Below are the code and all the weights of a small trained network. Each question names an input and a target symbol and asks about switching units off, where a switched-off unit gives its printed mean instead of its output.

import numpy as np


def w(rows, s, z=0):
    codes = np.array(rows[::2]) - 128.0
    scale = np.full(codes.shape[1], s)
    scale[-1] = z or s
    return codes * scale


def norm(h):
    return h / np.sqrt((h * h).mean(-1, keepdims=True) + 1e-5)


def f(y):
    return np.maximum(y, 0)


def softmax(a):
    e = np.exp(a - a.max(-1, keepdims=True))
    return e / e.sum(-1, keepdims=True)


def log_softmax(a):
    a = a - a.max(-1, keepdims=True)
    return a - np.log(np.exp(a).sum(-1, keepdims=True))


def net(x, mask):
    ids = ['ΔΘΞΨΩαβγεζλσφ'.index(c) for c in x.split()]
    T = len(ids)
    res = E[ids] + P[:T]
    u = 0
    for l in range(3):
        q, k, v = (norm(res) @ M[l].T for M in (Q, K, V))
        z = softmax(np.where(np.tri(T) > 0, q @ k.T / 3**0.5, -1e9)) @ v
        res = res + np.where(mask[u], z, O[l][:, -1]) @ O[l][:, :-1]
        u += 1
        y = f(norm(res) @ A[l][:, :-1].T + A[l][:, -1])
        res = res + np.where(mask[u : u + 4], y, B[l][:, -1]) @ B[l][:, :-1]
        u += 4
    return log_softmax(norm(res)[-1] @ U[:, :-1].T + U[:, -1])


Q, K, V, O, A, B = {}, {}, {}, {}, {}, {}
E = w([
[135,107,195,126,81,165,169,157,199,184,94],'Δ',
[78,138,177,131,188,126,167,154,123,226,153],'Θ',
[199,87,192,204,198,104,32,123,157,156,108],'Ξ',
[138,179,164,97,134,165,131,173,195,204,179],'Ψ',
[193,133,200,139,64,111,55,153,226,125,154],'Ω',
[183,51,201,118,66,113,112,112,230,176,142],'α',
[49,188,135,146,28,174,102,129,138,146,116],'β',
[113,173,117,135,161,49,176,113,138,23,67],'γ',
[190,212,63,170,125,104,171,74,131,31,52],'ε',
[170,77,146,104,218,75,166,47,163,62,109],'ζ',
[171,87,105,76,123,205,175,139,212,31,153],'λ',
[38,81,118,106,49,61,132,179,155,35,113],'σ',
[124,203,156,53,132,94,5,115,174,116,169],'φ',
],0.018)
P = w([
[98,150,16,133,118,160,72,87,186,210,38],'0',
[106,108,84,137,163,149,67,187,166,175,89],'1',
[53,107,106,211,169,169,52,110,219,124,124],'2',
[115,155,66,116,99,140,140,71,153,195,79],'3',
[119,125,123,130,135,127,105,168,140,150,133],'4',
[61,128,141,194,144,165,90,96,177,91,171],'5',
[123,151,94,89,88,119,185,52,126,171,95],'6',
[129,130,150,117,127,122,138,157,112,122,146],'7',
[70,137,162,169,145,162,128,98,137,70,202],'8',
[132,150,129,67,75,124,234,47,95,150,107],'9',
[143,126,184,96,116,129,181,151,84,106,149],'10',
[78,141,193,154,140,159,157,92,102,54,207],'11',
[125,162,150,73,68,115,250,35,79,159,131],'12',
[146,132,216,97,114,118,205,140,61,90,184],'13',
],0.015)
Q[0] = w([
[210,127,2,97,120,80,99,185,37,184,29],'0.h1',
[29,180,161,203,117,171,131,59,157,125,140],'0.h1',
[136,89,83,149,151,109,84,119,113,81,158],'0.h1',
],0.014)
K[0] = w([
[84,146,44,210,215,138,89,182,254,182,55],'0.h1',
[143,212,108,62,66,75,175,95,45,86,217],'0.h1',
[125,113,69,63,99,99,86,131,136,134,51],'0.h1',
],0.0092)
V[0] = w([
[187,51,113,68,55,169,50,126,132,40,72],'0.h1',
[54,48,73,254,100,81,244,185,88,182,134],'0.h1',
[172,138,162,191,147,113,241,170,198,170,144],'0.h1',
],0.0055)
O[0] = w([
[92,149,71,199,74,122,123,99,183,86,255,93],'0.h1',
[22,55,54,168,164,99,171,150,97,194,165,75],'0.h1',
[190,118,86,159,184,150,192,148,234,184,96,252],'0.h1',
],0.0092,0.0048)
A[0] = w([
[137,177,100,72,93,194,140,43,133,202,142,62],'0.n1',
[154,130,147,124,176,156,116,158,159,140,155,250],'0.n2',
[68,135,142,117,153,57,157,135,124,117,107,235],'0.n3',
[132,70,158,254,114,124,151,235,121,132,148,21],'0.n4',
],0.0094,0.0017)
B[0] = w([
[95,77,103,88,42,165,133,154,78,135,99,254],'0.n1',
[125,159,138,164,118,105,132,105,170,172,87,251],'0.n2',
[102,72,100,116,156,114,112,127,177,137,75,158],'0.n3',
[135,141,84,125,94,104,126,152,2,77,75,196],'0.n4',
],0.014,0.0068)
Q[1] = w([
[65,56,138,78,134,173,169,26,168,142,97],'1.h1',
[117,85,1,94,147,96,137,168,45,102,224],'1.h1',
[100,60,176,218,124,186,176,102,179,37,159],'1.h1',
],0.0098)
K[1] = w([
[68,113,176,152,111,111,206,59,151,103,95],'1.h1',
[46,137,47,136,133,145,10,168,140,104,92],'1.h1',
[112,97,100,85,100,125,211,147,149,73,186],'1.h1',
],0.012)
V[1] = w([
[40,229,147,193,135,143,168,161,27,104,164],'1.h1',
[101,168,164,154,53,13,113,95,42,255,186],'1.h1',
[183,22,35,101,153,149,79,10,172,146,163],'1.h1',
],0.0055)
O[1] = w([
[181,143,120,79,118,161,169,162,121,126,97,1],'1.h1',
[180,72,216,164,105,90,108,177,143,40,6,94],'1.h1',
[142,129,187,144,83,79,160,99,51,148,112,108],'1.h1',
],0.011,0.0069)
A[1] = w([
[75,91,193,100,94,148,98,161,112,154,148,250],'1.n1',
[112,47,128,196,129,128,136,222,155,109,243,204],'1.n2',
[203,140,182,187,177,155,100,161,142,168,160,29],'1.n3',
[132,143,95,24,126,130,46,171,8,80,102,35],'1.n4',
],0.012,0.0018)
B[1] = w([
[158,104,113,119,213,136,82,70,144,90,118,253],'1.n1',
[70,143,167,165,157,147,154,118,1,101,72,165],'1.n2',
[101,82,67,141,111,182,219,162,121,105,154,176],'1.n3',
[141,54,138,121,150,208,164,95,101,145,131,160],'1.n4',
],0.015,0.0074)
Q[2] = w([
[106,149,119,228,152,165,195,79,214,124,5],'2.h1',
[25,82,189,150,80,253,189,133,114,167,77],'2.h1',
[243,57,45,17,47,57,111,193,42,229,112],'2.h1',
],0.0068)
K[2] = w([
[203,92,166,121,178,73,253,152,163,65,125],'2.h1',
[111,48,173,126,104,173,234,124,78,89,120],'2.h1',
[85,114,119,229,151,198,2,182,109,171,77],'2.h1',
],0.0093)
V[2] = w([
[2,84,146,104,102,136,89,165,170,127,128],'2.h1',
[158,82,167,163,104,144,83,150,105,218,174],'2.h1',
[135,181,80,129,84,174,90,142,90,151,90],'2.h1',
],0.0091)
O[2] = w([
[109,129,157,59,126,159,167,172,118,105,192,253],'2.h1',
[250,81,208,148,140,166,222,145,111,107,145,103],'2.h1',
[144,223,107,130,183,103,200,164,97,105,137,192],'2.h1',
],0.012,0.0038)
A[2] = w([
[113,148,99,145,51,176,119,107,145,88,162,136],'2.n1',
[168,192,186,94,94,107,128,224,68,159,58,36],'2.n2',
[129,97,147,132,223,128,61,121,110,122,142,167],'2.n3',
[186,217,223,50,173,71,10,147,202,95,226,1],'2.n4',
],0.013,0.0042)
B[2] = w([
[165,93,129,101,148,48,152,159,108,139,147,255],'2.n1',
[139,188,194,82,25,98,53,85,71,181,128,239],'2.n2',
[218,104,125,80,141,143,112,187,146,108,175,226],'2.n3',
[72,155,211,100,157,75,252,98,226,26,36,179],'2.n4',
],0.018,0.0048)
U = w([
[140,178,194,92,45,134,113,103,95,162,138,227],'Δ',
[150,96,183,94,231,61,138,159,78,217,77,2],'Θ',
[254,166,45,164,126,122,197,107,47,121,52,87],'Ξ',
[138,124,80,136,89,201,203,116,190,178,123,175],'Ψ',
[187,97,115,91,63,54,196,196,111,133,188,48],'Ω',
[138,81,210,235,126,142,169,86,90,143,121,127],'α',
[249,152,134,103,142,191,96,106,112,67,177,205],'β',
[26,69,146,73,61,95,65,189,182,120,169,64],'γ',
[138,168,59,163,161,113,105,53,131,128,80,206],'ε',
[187,64,142,119,110,95,90,32,191,190,183,48],'ζ',
[136,175,152,138,191,114,206,5,70,182,200,104],'λ',
[66,105,135,94,116,179,148,139,14,80,104,108],'σ',
[127,172,202,78,128,106,175,101,165,57,127,98],'φ',
],0.0087,0.004)

Each question gives the input, a string of symbols that net reads in full, and the target symbol t.
The units are the heads (3 rows each of Q, K, V and O) and the neurons (one row each of A and B). Each row of codes is followed by its name. A weight is (code - 128) times the scale printed after its matrix; where a second scale follows, it is the last column's (O, A, B and U).
mask holds one flag per unit, layer by layer, with each layer's heads first. A switched-off unit (its flag False) gives its mean, the last column of its rows in O or B, instead of its output. The means were averaged over made-up inputs and are rounded, as every weight is.
A unit's drop is (log p(t) with every unit on - log p(t) with that unit switched off) / (log p(t) with every unit on - log p(t) with every unit switched off).
The circuit of an input: a set's keep is (log p(t) with only the set's units on - log p(t) with every unit switched off) / (log p(t) with every unit on - log p(t) with every unit switched off). Starting from the 12 units with the biggest drops (on a tie, the unit counted first), units are removed one at a time, each time the one whose removal leaves the highest keep (on an exact tie, the one counted first), for as long as the keep stays at least 0.8.
units of the circuit, in order: the units of the circuit, biggest drop first
most important unit: the unit with the biggest drop
top k neurons: the k neurons with the biggest drops, biggest first
top k neurons in layer l: the k neurons of layer l with the biggest drops, biggest first
input φ Δ Θ, target φ: units of the circuit, in order : 0.h1; 2.n4
input Θ Δ φ λ α Δ Δ Ψ Θ, target Ψ: top 2 neurons : 0.n1; 1.n3
input σ Ψ Ψ Ψ γ Δ Ψ Δ φ λ α β, target λ: units of the circuit, in order : 1.h1; 0.n4
input Δ φ β Ψ β γ Ψ Ψ γ Ψ Ψ Δ σ, target γ: most important unit : 0.n4
input Θ Δ Δ ζ, target λ: top 2 neurons : 1.n1; 0.n4
input Ψ Δ β ζ, target λ: top 3 neurons : 1.n1; 0.n2; 0.n4
input Δ Θ Δ Δ Ψ Δ ε λ α β Ψ Δ α, target Ψ: units of the circuit, in order : 0.n1; 1.h1; 2.n2
input σ Ω α, target σ: units of the circuit, in order : 0.h1; 1.n2
input ε Ψ Δ Ω Θ Ψ σ Δ, target Δ: units of the circuit, in order : 0.n4; 2.n2
input Δ Δ Ψ Δ Δ Θ Δ Δ α β Ψ Δ, target β: units of the circuit, in order : 2.n3; 1.n1
input Δ ε β β γ Δ φ ζ λ λ ε Ψ Δ Δ, target Δ: top 2 neurons : 1.n1; 0.n4
input λ α Δ φ Θ α Δ Ω, target Ω: top 2 neurons in layer 1 : 1.n3; 1.n1
input Δ α Δ β α Δ Δ λ Ψ, target λ: units of the circuit, in order : 1.h1; 1.n2; 0.h1
input α α Δ Δ Δ ε Ψ Δ Δ α β Ψ, target β: units of the circuit, in order : 1.n1; 2.n3
input Δ σ Ψ, target σ: units of the circuit, in order : 0.h1; 1.n2
input Ψ Δ φ Θ Ψ Δ Ψ Δ β Θ Δ Δ Θ ζ, target ζ: most important unit : 2.h1
input Ψ Δ Δ Ψ Ω, target Ω: units of the circuit, in order : 1.n3; 2.n1
input Ψ β Δ, target β: units of the circuit, in order : 0.h1; 1.n1; 2.n3
input Θ Δ φ σ Δ Ψ α ζ Δ Ψ β Δ α λ, target λ: top 2 neurons in layer 0 : 0.n1; 0.n4
input Δ Δ Δ Ψ Θ Δ α α Δ Δ σ α φ, target β: most important unit : 1.n4
input β Ψ λ α Δ β β α Δ φ Ψ Δ Δ, target Ψ: top 3 neurons : 0.n4; 2.n2; 2.n1
input Δ Δ Ξ Δ α φ β Ω β Δ Ψ φ λ, target Ω: top 2 neurons : 2.n1; 0.n4
input β Ψ Δ Δ Ψ α Ψ Δ β σ, target γ: top 3 neurons : 0.n1; 0.n4; 2.n4
input Δ Δ σ Δ, target γ: top 2 neurons in layer 1 : 1.n2; 1.n4
input Δ Θ Δ Ψ λ Δ β Ω φ, target φ: top 3 neurons : 2.n4; 0.n4; 0.n1
input Δ Θ Δ Δ Δ γ α Θ Δ Δ, target Ψ: top 2 neurons : 0.n1; 2.n1
input Θ φ α Δ α Δ Ψ Θ β Δ α Ψ, target α: most important unit : 0.h1
input Ψ α Ω Ψ β, target β: top 2 neurons : 1.n1; 2.n3
input φ φ Δ α Ξ, target Ξ: top 2 neurons : 1.n3; 0.n4
input Ω ε Δ Δ ε β β, target σ: top 2 neurons in layer 1 : 1.n4; 1.n1
